Here is a tiny trained network, its code and every weight. The questions are about switching its units off for an input and a target symbol, where a switched-off unit gives its printed mean instead of its output.

import numpy as np


def w(rows, s, z=0):
    codes = np.array(rows[::2]) - 128.0
    scale = np.full(codes.shape[1], s)
    scale[-1] = z or s
    return codes * scale


def f(y):
    return np.maximum(y, 0)


def softmax(a):
    e = np.exp(a - a.max(-1, keepdims=True))
    return e / e.sum(-1, keepdims=True)


def log_softmax(a):
    a = a - a.max(-1, keepdims=True)
    return a - np.log(np.exp(a).sum(-1, keepdims=True))


def net(x, mask):
    ids = ['αβγλξπτφω'.index(c) for c in x.split()]
    T = len(ids)
    res = E[ids] + P[:T]
    q, k, v = (res @ M[0].T for M in (Q, K, V))
    z = softmax(np.where(np.tri(T) > 0, q @ k.T / 3**0.5, -1e9)) @ v
    res = res + np.where(mask[0], z, O[0][:, -1]) @ O[0][:, :-1]
    y = f(res @ A[0][:, :-1].T + A[0][:, -1])
    res = res + np.where(mask[1:17], y, B[0][:, -1]) @ B[0][:, :-1]
    return log_softmax(res[-1] @ U[:, :-1].T + U[:, -1])


Q, K, V, O, A, B = {}, {}, {}, {}, {}, {}
E = w([
[222,164,164,152,128,105,32,93,170,161,133,114],'α',
[149,118,178,112,150,129,114,179,178,57,97,160],'β',
[133,169,58,187,189,150,177,91,136,89,108,119],'γ',
[238,112,90,202,132,88,136,144,163,60,86,76],'λ',
[140,189,74,120,81,83,112,118,103,107,165,132],'ξ',
[89,114,138,131,176,61,138,103,168,133,134,73],'π',
[137,41,88,166,98,182,67,117,132,6,123,134],'τ',
[156,174,184,111,108,143,151,115,164,99,172,106],'φ',
[111,67,152,49,123,194,161,134,103,162,152,71],'ω',
],0.018)
P = w([
[105,64,136,148,173,89,193,111,28,88,254,213],'0',
[166,173,214,134,95,117,28,75,140,4,74,49],'1',
[98,101,64,131,188,161,111,187,206,220,174,142],'2',
[163,192,204,118,60,150,28,102,113,3,79,46],'3',
[100,100,49,126,148,177,102,173,247,191,176,161],'4',
[166,207,182,124,45,154,39,74,99,37,100,9],'5',
[79,123,67,100,146,205,111,183,232,187,150,154],'6',
[159,239,157,81,45,126,55,82,107,23,127,2],'7',
[92,121,40,109,155,194,99,193,245,207,160,140],'8',
[155,206,243,85,64,163,18,91,132,46,98,24],'9',
],0.0097)
Q[0] = w([
[134,175,167,154,142,116,84,90,72,48,123,4],'H0',
[116,100,128,49,161,121,106,104,101,63,88,27],'H0',
[102,79,97,121,138,108,176,131,128,101,139,92],'H0',
],0.011)
K[0] = w([
[174,73,188,170,178,58,170,36,12,114,177,183],'H0',
[147,34,166,131,171,71,188,88,45,125,165,177],'H0',
[75,79,106,157,71,74,212,83,88,89,134,105],'H0',
],0.011)
V[0] = w([
[145,166,168,39,70,164,149,108,77,198,223,142],'H0',
[114,38,219,97,114,155,108,214,210,54,125,139],'H0',
[194,65,104,121,142,255,61,137,63,147,125,117],'H0',
],0.0094)
O[0] = w([
[105,163,55,119,163,172,64,184,215,233,149,46,124],'H0',
[158,105,108,224,184,71,114,141,2,175,226,103,255],'H0',
[227,196,81,42,245,250,104,61,73,170,81,115,103],'H0',
],0.009,0.0096)
A[0] = w([
[63,54,83,112,125,204,182,134,148,143,140,187,59],'N0',
[108,60,46,144,158,195,206,168,168,157,156,182,121],'N1',
[88,153,50,117,108,155,216,163,168,221,204,250,149],'N2',
[62,103,30,117,168,111,183,64,139,159,129,184,195],'N3',
[108,181,95,162,183,130,180,205,128,150,122,245,112],'N4',
[107,143,132,119,47,118,166,128,200,130,77,139,36],'N5',
[190,102,105,167,199,159,254,152,157,194,179,171,72],'N6',
[146,137,179,73,103,128,155,82,65,62,100,132,21],'N7',
[99,101,129,161,177,106,110,193,84,157,206,140,123],'N8',
[142,186,102,139,126,144,222,134,179,125,142,170,172],'N9',
[142,185,118,108,120,114,63,112,95,61,41,65,126],'N10',
[195,152,131,150,113,184,152,135,170,137,171,172,181],'N11',
[104,127,105,111,54,124,129,140,203,179,131,70,2],'N12',
[110,127,176,112,197,99,158,131,144,107,108,128,106],'N13',
[132,126,194,118,152,155,167,125,164,175,168,154,136],'N14',
[166,134,50,121,181,172,134,193,125,155,88,122,53],'N15',
],0.0095,0.0075)
B[0] = w([
[94,214,179,145,159,91,104,178,96,139,180,149,134],'N0',
[67,202,242,58,156,130,115,174,20,124,130,217,152],'N1',
[183,98,158,87,37,219,180,1,83,175,145,158,157],'N2',
[40,161,86,224,111,180,68,195,129,168,156,135,147],'N3',
[101,129,82,78,145,103,124,60,197,105,7,197,153],'N4',
[202,95,68,76,152,128,82,131,69,121,97,148,162],'N5',
[171,86,190,190,94,72,220,149,188,188,79,68,185],'N6',
[73,119,131,178,145,106,52,113,167,193,90,182,151],'N7',
[121,119,70,114,147,213,143,95,135,98,107,171,255],'N8',
[196,116,162,190,75,111,117,125,123,120,134,102,142],'N9',
[140,144,198,91,121,180,201,136,151,221,167,152,182],'N10',
[155,130,92,129,180,48,108,146,143,89,114,50,161],'N11',
[115,101,147,149,185,92,140,159,119,93,126,240,170],'N12',
[115,109,70,119,95,176,143,126,112,189,161,70,142],'N13',
[112,167,66,107,156,142,113,147,146,85,140,40,143],'N14',
[130,121,138,106,121,60,68,150,139,73,48,132,159],'N15',
],0.009,0.019)
U = w([
[147,150,166,88,85,170,221,129,195,117,188,82,215],'α',
[135,157,51,96,154,102,64,112,172,142,144,108,131],'β',
[72,119,92,186,130,135,123,255,194,198,223,139,140],'γ',
[144,147,168,93,144,110,156,148,60,187,139,134,3],'λ',
[154,144,110,143,141,144,79,160,59,69,182,118,111],'ξ',
[142,140,59,60,47,127,97,78,132,159,112,150,144],'π',
[145,92,155,142,61,44,133,190,118,107,111,88,153],'τ',
[135,154,77,68,169,121,186,154,170,84,123,197,79],'φ',
[57,216,176,161,108,109,141,104,161,125,92,147,95],'ω',
],0.0076,0.0045)

Each question gives the input, a string of symbols that net reads in full, and the target symbol t.
The units are the heads (3 rows each of Q, K, V and O) and the neurons (one row each of A and B). Each row of codes is followed by its name. A weight is (code - 128) times the scale printed after its matrix; where a second scale follows, it is the last column's (O, A, B and U).
mask holds one flag per unit, heads first, then neurons. A switched-off unit (its flag False) gives its mean, the last column of its rows in O or B, instead of its output. The means were averaged over made-up inputs and are rounded, as every weight is.
A unit's drop is (log p(t) with every unit on - log p(t) with that unit switched off) / (log p(t) with every unit on - log p(t) with every unit switched off).
The circuit of an input: a set's keep is (log p(t) with only the set's units on - log p(t) with every unit switched off) / (log p(t) with every unit on - log p(t) with every unit switched off). Starting from the 12 units with the biggest drops (on a tie, the unit counted first), units are removed one at a time, each time the one whose removal leaves the highest keep (on an exact tie, the one counted first), for as long as the keep stays at least 0.8.
circuit, biggest first: the units of the circuit, biggest drop first
most important unit: the unit with the biggest drop
top k neurons: the k neurons with the biggest drops, biggest first
drop when u is switched off: that unit's drop, to one decimal
input α λ λ τ, target α: most important unit : N10
input α φ ξ ξ β π, target α: circuit, biggest first : N10; H0
input ξ β ω ω β φ φ γ, target φ: top 2 neurons : N12; N5
input ξ ω π φ, target φ: circuit, biggest first : H0; N12
input τ ω π φ ξ λ β ξ, target λ: circuit, biggest first : H0; N10
input λ ξ β φ π φ, target ω: circuit, biggest first : N7; H0
input γ α β β τ φ, target π: circuit, biggest first : H0; N5
input β β π π β φ φ, target α: circuit, biggest first : N2; N5
input π φ ω π, target τ: circuit, biggest first : H0; N8
input ξ ξ π ω φ, target α: circuit, biggest first : N2; N6
input ξ β β ω γ π, target φ: circuit, biggest first : H0; N12
input β λ ξ φ, target ξ: circuit, biggest first : H0; N6
input β τ β λ, target ξ: top 2 neurons : N6; N8
input φ β φ φ ξ β, target γ: circuit, biggest first : H0
input λ λ π α φ β, target ω: drop when N7 is switched off : 1.6
input β τ φ β ω β α φ π ω, target ξ: drop when H0 is switched off : 0.6
input ω φ ξ ξ β β β τ β β, target β: drop when H0 is switched off : 1.3
input π ω λ φ β β ξ τ, target τ: drop when N8 is switched off : 0.4
